Below are the code and all the weights of a small trained network. Each question names an input and a class and asks about switching units off, where a switched-off unit gives its printed mean instead of its output.

import numpy as np


def w(rows, s, z=0):
    codes = np.array(rows[::2]) - 128.0
    scale = np.full(codes.shape[1], s)
    scale[-1] = z or s
    return codes * scale


def norm(h):
    return h / np.sqrt((h * h).mean(-1, keepdims=True) + 1e-5)


def f(y):
    return y / 2 * (1 + np.tanh(0.7978845608 * (y + 0.044715 * y**3)))


def log_softmax(a):
    a = a - a.max(-1, keepdims=True)
    return a - np.log(np.exp(a).sum(-1, keepdims=True))


def net(x, mask):
    res = np.array(x, float).reshape(1, 6) / 4 @ E
    u = 0
    for l in range(3):
        y = f(norm(res) @ A[l][:, :-1].T + A[l][:, -1])
        res = res + np.where(mask[u : u + 6], y, B[l][:, -1]) @ B[l][:, :-1]
        u += 6
    return log_softmax(norm(res)[-1] @ U[:, :-1].T + U[:, -1])


A, B = {}, {}
E = w([
[191,166,79,58,121,188,89,148],'x0',
[72,127,125,94,104,62,181,16],'x1',
[158,2,131,127,136,238,173,121],'x2',
[66,169,149,8,122,62,81,70],'x3',
[195,83,86,102,191,71,68,111],'x4',
[123,211,120,56,81,180,88,191],'x5',
],0.0082)
A[0] = w([
[128,146,124,158,74,116,135,59,71],'0.n0',
[115,236,134,104,64,130,115,155,36],'0.n1',
[61,69,146,104,112,177,254,67,38],'0.n2',
[95,95,105,180,59,100,163,170,121],'0.n3',
[170,118,143,218,133,157,193,148,2],'0.n4',
[141,111,145,67,177,124,174,41,128],'0.n5',
],0.0084,0.0049)
B[0] = w([
[105,81,163,132,81,108,75,144,150],'0.n0',
[67,197,141,96,102,202,155,128,216],'0.n1',
[62,14,231,105,1,151,160,88,252],'0.n2',
[80,105,78,149,198,192,99,52,190],'0.n3',
[244,98,36,148,132,66,172,133,204],'0.n4',
[169,117,137,109,103,156,100,70,245],'0.n5',
],0.0078,0.0036)
A[1] = w([
[167,136,88,40,166,170,36,73,120],'1.n0',
[188,51,128,200,160,156,142,122,38],'1.n1',
[191,151,120,114,116,118,106,211,81],'1.n2',
[103,179,119,83,71,99,169,157,38],'1.n3',
[148,93,139,85,91,160,85,234,54],'1.n4',
[87,165,181,198,120,1,57,117,3],'1.n5',
],0.0082,0.0045)
B[1] = w([
[151,119,121,129,96,58,99,170,250],'1.n0',
[123,239,178,164,82,101,139,131,254],'1.n1',
[87,77,204,101,136,172,123,97,172],'1.n2',
[63,155,125,168,91,135,124,128,160],'1.n3',
[145,87,167,104,217,214,79,122,179],'1.n4',
[89,156,87,101,237,161,255,97,222],'1.n5',
],0.0096,0.0037)
A[2] = w([
[160,94,95,247,122,161,189,165,3],'2.n0',
[99,128,151,111,134,112,155,69,100],'2.n1',
[148,97,120,121,135,190,94,190,44],'2.n2',
[91,200,114,124,85,135,128,155,11],'2.n3',
[140,171,147,98,139,160,101,162,74],'2.n4',
[116,110,122,116,90,97,187,137,98],'2.n5',
],0.013,0.0044)
B[2] = w([
[197,228,254,240,82,21,19,80,254],'2.n0',
[127,78,51,141,160,175,172,205,212],'2.n1',
[162,96,64,175,238,180,239,185,193],'2.n2',
[97,243,200,59,120,122,66,120,180],'2.n3',
[77,114,111,116,134,220,117,167,174],'2.n4',
[170,115,148,138,168,200,125,113,169],'2.n5',
],0.0091,0.0065)
U = w([
[54,140,85,119,230,79,212,92,45],'0',
[194,168,216,244,110,99,91,112,226],'1',
[193,85,75,59,103,9,43,120,7],'2',
[89,5,193,120,47,171,169,47,178],'3',
[56,232,170,62,76,154,77,153,234],'4',
[168,114,106,115,199,211,111,244,76],'5',
],0.016,0.0019)

Each question gives the input, the list of numbers given to net, and the class t.
The units are the neurons (one row each of A and B). Each row of codes is followed by its name. A weight is (code - 128) times the scale printed after its matrix; where a second scale follows, it is the last column's (A, B and U).
mask holds one flag per neuron, layer by layer. A switched-off neuron (its flag False) gives its mean, the last column of its row in B, instead of its output. The means were averaged over made-up inputs and are rounded, as every weight is.
A unit's drop is (log p(t) with every unit on - log p(t) with that unit switched off) / (log p(t) with every unit on - log p(t) with every unit switched off).
The circuit of an input: a set's keep is (log p(t) with only the set's units on - log p(t) with every unit switched off) / (log p(t) with every unit on - log p(t) with every unit switched off). Starting from the 12 units with the biggest drops (on a tie, the unit counted first), units are removed one at a time, each time the one whose removal leaves the highest keep (on an exact tie, the one counted first), for as long as the keep stays at least 0.8.
units of the circuit, in order: the units of the circuit, biggest drop first
k most important neurons: the k neurons with the biggest drops, biggest first
k most important neurons of layer l: the k neurons of layer l with the biggest drops, biggest first
drop of u: that unit's drop, to one decimal
input [-7,-8,-2,7,6,-1], class 0: units of the circuit, in order	(1.n5)
input [1,-5,-2,4,2,2], class 5: units of the circuit, in order	(1.n4; 2.n2)
input [0,2,-8,-5,1,1], class 4: 2 most important neurons	(0.n1; 2.n3)
input [-8,-6,3,0,-7,8], class 5: 2 most important neurons of layer 1	(1.n1; 1.n4)
input [-6,5,-6,-6,-6,4], class 4: 3 most important neurons	(2.n3; 0.n1; 2.n2)
input [3,-3,-1,-3,6,-2], class 5: 2 most important neurons	(2.n0; 1.n2)
input [-7,2,-3,1,-4,-1], class 0: 2 most important neurons	(1.n5; 2.n1)
input [1,-6,-5,6,-5,-7], class 0: 2 most important neurons of layer 1	(1.n5; 1.n1)
input [-1,-5,-8,3,-8,-5], class 4: 2 most important neurons	(0.n1; 2.n3)
input [-1,4,-1,-2,5,-2], class 0: 2 most important neurons	(2.n0; 0.n4)
input [-1,5,8,-8,-3,0], class 1: 2 most important neurons	(2.n0; 0.n4)
input [-5,2,-7,7,-6,-2], class 0: drop of 1.n1	0.1
input [3,4,-6,-3,4,0], class 0: drop of 1.n5	0.7
input [-8,4,-5,5,2,5], class 0: drop of 2.n0	0.1
input [8,7,3,7,-7,-1], class 3: units of the circuit, in order	(0.n2)
